[109  96  95 105  88] : bak
[105 158 101 105  88] : kope
[ 96 157 106  99  83] : gesu
[102 158 104  99  85] : tebo
common gesu bak:  => [96]
q: [105 158 101 105  88] => kope

[103 136 143 134 149 157] = kas
[ 88 144 150 152 150 145] = likud
[ 88 144 150 152 141 139] = kitas
[135 137 145 133 144 137] = sisif
[134 136 129 120 113 134] = Gozin
[151 125 106 127 108 117] = mapo
[135 137 145 126 129 120] = Fumal
[108 133 134 148 134 161] = vero
has: [129 136] => no
has: [136 137] => no
has: [134 136] => yes
has: [148 134 133] => no

[ 96 120 124 126 100 152 129] = Bifon
[ 96 120 124 126 174 152 129] = vam
[108 126 120 130 137 149 117] = Zogib
[ 81 126 125 113 157 148 108] = fupo
[146 146 150 133  91 128 140] = dizom
[156 127 121 121 125 118 142] = semon
[103 110 122 127  86 107 121] = deze
has: [121 121] => yes
has: [127  86] => yes
common fupo semon:  => [125]

[137 161 135  94 124 177 149 116 163] = banel
[154 149  99 154 100 133 139 115 132] = Rov
[140 147 146 112 101 110 122 164 155] = rovi
[141 130 160 110 111 144 131 144 114] = Barop
[141 130 160 110 158 144  91 144 153] = zikit
[110 136 137  98 118  82 111 107 139] = Noko
[141 130 160 110 158 144  91 128 117] = difin
[137 148 153 115 131 128 134 164 165] = ber
[111 105 130 159  96 136  99 100 110] = vabo
[140 150 143 167 142 174 128 118 131] = bimob
has: [160 110 111] => yes
has: [154 149] => yes
common ber zikit:  => [153]
common banel ber:  => [137]
has: [115 132] => yes
has: [ 94 135 161] => no

[145 165  81 135 125  89 156 139 154 149 106 128  91 100 141 127 141] = Pupe
[109 126 155 153 117 125 114 164 169  89 119 139 142 146  90 139 120] = tivi
[119 120 155 153 125 141 156 139 154 149 106 128  91 100 141 127 141] = kip
q: [109 126 155 153 117 125 114 164 169  89 119 139 142 146  90 139 120] => tivi
q: [145 165  81 135 125  89 156 139 154 149 106 128  91 100 141 127 141] => Pupe

[108 132 161 136 142 109 129 133 136 129 151 161 144 114 119 124 118 117
 129 114 110 150  91 115 138 150 122 140 138 140 110 112 141 112 134 118
 136 119 107 117 141 141 139]  Suba
[130 118 128 130 147 127 114 131 135 127 153 150 139 121 115 133 118 119
 127 118 113 148 100 151 130 143 122 132 133 139 122 111 144 118 133 128
 143 124 172 140 142 138 121]  Visav
[108 132 161 136 142 150 129 133 136 129 151 161 144 114 119 124 118 117
 129 114 110 150  91 115 138 150 122 140 138 140 110 112 141 112 132 131
 147 116 177 140 148 142 120]  guk
[130 118 128 130 147 127 114 131 135 127 153 150 140 121 115 133 118 119
 127 118 129 148 100 113 130 143 114 132 133 139 122 111 144 118 133 128
 143 124 172 140 142 138 121]  suta
q: [130 118 128 130 147 127 114 131 135 127 153 150 140 121 115 133 118 119
 127 118 129 148 100 113 130 143 114 132 133 139 122 111 144 118 133 128
 143 124 172 140 142 138 121] => suta
has: [134 118] => yes
q: [130 118 128 130 147 127 114 131 135 127 153 150 139 121 115 133 118 119
 127 118 113 148 100 151 130 143 122 132 133 139 122 111 144 118 133 128
 143 124 172 140 142 138 121] => Visav
has: [110 140] => no
has: [114 119 124 118] => yes
has: [140 111] => no

[161 112 142 126  88 125] -> Nif
[104 140 128 127 158 126] -> Sibiv
[127 127 111 112  78  93] -> Nesar
common Sibiv Nesar:  => [127]
has: [ 88 126 142] => no
common Nesar Nif:  => [112]
common Nif Nesar:  => [112]
common Nif Sibiv:  => [126]
has: [142 125  88] => no
common Nesar Sibiv:  => [127]

[129 133 129 126 139 122 126 133 127 121 128 119 113 137 119 133 148 124
 121 149 130 131 125 128 130 134 136 110 129 139 145 122 143 134 124 119
 108 127 133 130 131 127 128 121 125 140] : vubim
[137 133 129 122 128 130 129 122 127 144 131 105 127 127 133 131 106 129
 128 137 125 127 123 142 134 115 140 119 127 118 118 112 140 146 134 132
 123  95 148 123 126 134 132 123 133 134] : Miba
[132 130 138 128 121 122 125 132 125 132 117 158 128 134 137 125 120 130
 135 125 121 130 129 121 139 117 131 146 128 139 126 137 132 140 126 116
 127 132 133 113 124 132 140 133 135 159] : Tukez
[121 130 129 126 138 135 127 125 125 128 117 136 118 126 133 129 150 127
 126 136 140 129 130 125 138 124 127 122 130 119 138 126 128 118 132 114
 148 110 134 121 136 122 124 128 127 102] : tid
[135 127 129 129 123 134 132 126 130 122 136 121 128 135 114 142 137 131
  97 116 127 124 124 127 131 127 140 106 135 128 116 132 123 139 124 168
 115  90 122 131 128 123 139 121 128 116] : beg
[123 129 137 125 120 132 121 127 131 128 132 136 132 127 112 140 146 129
 121 134 122 133 125 147 130 119 122 141 127 143 109 122 130 103 128 126
 119 132 109 145 136 122 125 128 132 102] : mikuz
[116 119 125 115 129 133 134 127 128 134 123 110 138 133 121 126 139 128
 138 103 135 126 130 115 116 136 147 138 116 133 123 132 123 159 123 145
 105 135 150 152 139 134 126 123 134 126] : Pida
has: [108 127 134] => no
q: [137 133 129 122 128 130 129 122 127 144 131 105 127 127 133 131 106 129
 128 137 125 127 123 142 134 115 140 119 127 118 118 112 140 146 134 132
 123  95 148 123 126 134 132 123 133 134] => Miba
q: [121 130 129 126 138 135 127 125 125 128 117 136 118 126 133 129 150 127
 126 136 140 129 130 125 138 124 127 122 130 119 138 126 128 118 132 114
 148 110 134 121 136 122 124 128 127 102] => tid
has: [145 122 143 134] => yes
has: [152 139 134] => yes

[ 86 142 113  74]  vosif
[124 130  86 123]  Bim
[124 131 126 121]  bapi
[133 137 129 133]  Bome
[124 130 137 164]  sivap
common sivap Bome:  => [137]
has: [133 137 129 133] => yes
common vosif Bim:  => [86]

[159 136 129 135]  lasi
[161 147  77 109]  zaf
[119 104 158 130]  rume
[142 108 122 110]  Sakig
[113 141 146 136]  vem
[162 113 134 129]  miku
[161 151 135 136]  fudi
[138 108 122 110]  Kemag
[162 163 150 126]  Bunu
has: [136 129] => yes
has: [160 136 129] => no
common Bunu miku:  => [162]
has: [109  77] => no
has: [119 104] => yes

[123 129 115 130 114 137 131 117 112 149 146 108 124 102 130 137 113 133
 113 136 126 128 169 130 139 123 158 140 154 155 102 114 135 132 125 115
 141 126 108 120 124 125 139 151 115 124 116 140 100 141 110 113 141 138
  95  96] = vefof
[ 86 129 140 130 149 141 137 150 138 113 157 125 128 148 127 148 126 166
 119 146 149 116 136 137 116 139 104 118 102 122 111 133 125 123 131 130
 123 135 127 114 116 112 105 123 135 133 115 150 140 141 111 135 140 148
 121 126] = defa
[108 152 148 139 134  79 128 107 122 158 113 131 147 120 125 144 106 121
 122 120 121 122  90 113 104 150 140 122 118 126 122 118 136 103 129 120
 121 131 169 120 138 138 128 120 116 132 100 132 138 130 138 142 109 115
  96 143] = fuv
[126 130 129  98 101 106 139 141 137 137  97 128 160  98 116  93 150 150
 133 104 124 118 117 128 148 135 155 101  93 133 130 112 152  91 134 129
 124 120 121 123 158 145 177 161  82 114  99 146  92 160 128 126 159  96
 120 108] = Kapin
[132 138 121 133 112 147 167 110 112 125 124 133 147 103 149 120 141 111
 128 125 139 120 141 147 140 164 178 123 138 131 102 117 153 158 141 136
 128 141 127 150 128 120 164 169 139 126 109 151 130 166 132 123 134 121
 123 137] = fivak
[122 114 120 152 164 138 144 101 140 138 138 107 131 117 132 140 119 166
 131 141 119 136 145 119 126 138 103 124 103 121 121 135 121 121 105 137
 131 118 126 126  91 108 108 129 129 124 143 141 122 154 117 135 138 130
 139 130] = fegev
[134 146 126 132 126 128 140 156 113 133 131 150 159 127 145 134 133 126
 141 108 133 130 152 117 121 154 142 123 146 114 125 133 104 117 125 100
 154 122 131 100 152 136 143 138 175 106 126 163 140 164 166 133 119 125
 107 133] = lam
[108 123 128 121 116 157 168 125 131 137 135 132 150 119 116  92 119 133
 131 131 156  85  98 152 149 119 128 116 126 139 127 111 132  92 138 125
 130 120  94  97 130  98 120 147 142 131  86 144 121 118 121 151 156 147
 132  98] = botur
[126 138 160 137 133 112 134 141 131 114 140 175 164 121 116 147 120 108
 142 118  98 112 138 112 103 144 147 124 137 144 148 144 143 124 100 112
 154 108 142 117 172 125 115 100 145 144 107 157 116 141 139 130 102 135
 124 128] = ver
q: [134 146 126 132 126 128 140 156 113 133 131 150 159 127 145 134 133 126
 141 108 133 130 152 117 121 154 142 123 146 114 125 133 104 117 125 100
 154 122 131 100 152 136 143 138 175 106 126 163 140 164 166 133 119 125
 107 133] => lam
has: [132 125 123] => no
has: [103 117 153 158 141] => no
has: [141 116 157 107] => no
has: [100 141] => yes

[146 120 142 135] : pizi
[146 140 142 135] : tasi
[137 111 141 124] : torag
[ 92 105 110 116] : Tusip
[ 92 169 110 116] : goni
[124 126 123 126] : vova
[141 123 156 131] : Bufu
has: [169 110 117] => no
common Bufu torag:  => [141]

[120  94 140 128 144 113 121 118 139 137 140  91 110 138 123 135 105 123
 126 126 132 125 131 134] -> zudu
[120  94 140 128 120 113 121 118 139 137 140 121 110 138 123 106 142 132
 129 150 120 131 132 134] -> Noz
[138 126 149 129 134 126 123 120 122 139 124 113 139 123 131 122 136 134
 132 131 139 126 140 124] -> Paz
[120  94 140 128 144 113 121 118 139 137 140  91 110 138 123 106 142 132
 129 150 120 132 138 147] -> bofig
q: [120  94 140 128 144 113 121 118 139 137 140  91 110 138 123 106 142 132
 129 150 120 132 138 147] => bofig
has: [120 113] => yes

[132 144 152 111 144 138 143 130 112 104 139 144 139 117  98] = leke
[141 111  91 128 133 121 121 127 103 117 155 141 144 124 104] = pavo
[132 144 152 111 144 138 136 130 123 104 139 103 139 117  98] = Vul
q: [132 144 152 111 144 138 136 130 123 104 139 103 139 117  98] => Vul
q: [141 111  91 128 133 121 121 127 103 117 155 141 144 124 104] => pavo
has: [121 121 127] => yes
has: [130 112 104] => yes
has: [141 155] => no

